Here is a tiny trained network, its code and every weight. The questions are about switching its units off for an input and a class, where a switched-off unit gives its printed mean instead of its output.

import numpy as np


def w(rows, s, z=0):
    codes = np.array(rows[::2]) - 128.0
    scale = np.full(codes.shape[1], s)
    scale[-1] = z or s
    return codes * scale


def f(y):
    return y / 2 * (1 + np.tanh(0.7978845608 * (y + 0.044715 * y**3)))


def log_softmax(a):
    a = a - a.max(-1, keepdims=True)
    return a - np.log(np.exp(a).sum(-1, keepdims=True))


def net(x, mask):
    res = np.array(x, float).reshape(1, 7) / 4 @ E
    y = f(res @ A[0][:, :-1].T + A[0][:, -1])
    res = res + np.where(mask, y, B[0][:, -1]) @ B[0][:, :-1]
    return log_softmax(res[-1] @ U[:, :-1].T + U[:, -1])


A, B = {}, {}
E = w([
[148,40,114,197,179,72,72,175,137],'x0',
[123,51,225,107,64,146,128,134,74],'x1',
[167,96,118,143,120,190,166,57,80],'x2',
[135,98,173,67,166,92,155,25,180],'x3',
[117,53,9,45,99,84,150,149,102],'x4',
[108,145,132,120,130,99,104,163,155],'x5',
[125,127,132,231,48,40,241,148,151],'x6',
],0.011)
A[0] = w([
[95,215,125,33,83,200,201,139,137,15],'N1',
[170,201,18,146,202,157,84,105,177,72],'N2',
[157,144,76,192,155,73,141,112,131,255],'N3',
[87,50,230,92,68,139,50,163,33,148],'N4',
[189,176,102,93,238,159,25,151,56,3],'N5',
[200,1,125,191,215,104,68,159,141,64],'N6',
[171,216,170,218,152,177,102,93,192,99],'N7',
[187,127,156,36,168,169,73,137,116,41],'N8',
[173,183,69,166,103,230,95,236,64,25],'N9',
[190,83,158,75,165,114,121,59,216,56],'N10',
[110,178,222,185,186,164,80,113,122,53],'N11',
[82,81,3,40,106,90,134,131,95,56],'N12',
[127,106,161,75,173,96,176,53,225,25],'N13',
],0.0081,0.0022)
B[0] = w([
[162,211,194,52,73,161,32,202,103,214],'N1',
[4,155,121,96,114,116,176,28,158,239],'N2',
[138,191,133,90,76,136,152,122,162,205],'N3',
[1,155,121,123,130,114,203,51,150,237],'N4',
[229,153,183,160,114,69,182,122,176,255],'N5',
[151,190,212,34,44,173,14,114,60,246],'N6',
[162,76,89,125,129,195,131,141,166,229],'N7',
[186,113,174,201,65,35,169,155,175,220],'N8',
[84,145,91,153,246,61,145,198,53,236],'N9',
[54,134,80,181,165,83,129,187,29,202],'N10',
[107,65,127,146,163,207,115,168,188,217],'N11',
[117,34,126,137,128,205,115,206,235,253],'N12',
[131,124,74,150,182,91,115,205,48,203],'N13',
],0.0093,0.011)
U = w([
[130,8,122,148,163,218,118,167,189,41],'0',
[160,200,166,70,85,150,39,127,67,45],'1',
[109,118,96,181,230,57,143,180,21,49],'2',
[225,136,161,222,34,27,232,135,157,202],'3',
[29,147,122,101,142,116,187,17,150,255],'4',
],0.012,0.0031)

Each question gives the input, the list of numbers given to net, and the class t.
The units are the neurons (one row each of A and B). Each row of codes is followed by its name. A weight is (code - 128) times the scale printed after its matrix; where a second scale follows, it is the last column's (A, B and U).
mask holds one flag per neuron, in row order. A switched-off neuron (its flag False) gives its mean, the last column of its row in B, instead of its output. The means were averaged over made-up inputs and are rounded, as every weight is.
A unit's drop is (log p(t) with every unit on - log p(t) with that unit switched off) / (log p(t) with every unit on - log p(t) with every unit switched off).
The circuit of an input: a set's keep is (log p(t) with only the set's units on - log p(t) with every unit switched off) / (log p(t) with every unit on - log p(t) with every unit switched off). Starting from the 12 units with the biggest drops (on a tie, the unit counted first), units are removed one at a time, each time the one whose removal leaves the highest keep (on an exact tie, the one counted first), for as long as the keep stays at least 0.8.
units of the circuit, in order: the units of the circuit, biggest drop first
k most important neurons: the k neurons with the biggest drops, biggest first
drop of u: that unit's drop, to one decimal
input [-3,-6,5,-4,5,-4,5], class 4: units of the circuit, in order -> [N5]
input [0,8,2,8,-5,-1,-7], class 2: 3 most important neurons -> [N10, N13, N2]
input [3,4,-6,5,4,8,-4], class 2: 3 most important neurons -> [N10, N2, N11]
input [7,1,-1,-7,4,-2,-4], class 1: 3 most important neurons -> [N6, N10, N13]
input [-7,-7,1,-8,6,0,3], class 2: 2 most important neurons -> [N9, N6]
input [4,-7,-5,4,-5,0,2], class 4: 3 most important neurons -> [N2, N12, N3]
input [-5,4,-3,4,5,-4,3], class 0: 2 most important neurons -> [N6, N12]
input [-3,3,-6,1,5,-1,-8], class 3: 2 most important neurons -> [N8, N5]
input [-1,-5,8,4,-7,3,0], class 0: 2 most important neurons -> [N7, N11]
input [-1,4,4,4,-2,-3,-6], class 3: 2 most important neurons -> [N8, N9]
input [-3,-8,-1,-1,-7,3,4], class 4: 2 most important neurons -> [N2, N12]
input [5,-1,-3,7,0,-4,4], class 2: 2 most important neurons -> [N13, N10]
input [-8,7,-3,-4,1,-2,3], class 1: 2 most important neurons -> [N1, N2]
input [-5,-8,-4,-6,1,2,-4], class 4: units of the circuit, in order -> [N2]
input [2,5,1,-2,4,0,-1], class 4: 2 most important neurons -> [N4, N11]
input [4,8,5,-5,-4,5,-4], class 4: drop of N4 -> 1.4
input [8,4,-7,0,2,4,1], class 1: drop of N6 -> 0.7
input [-5,-4,-6,-3,7,-5,7], class 0: drop of N12 -> 0.8
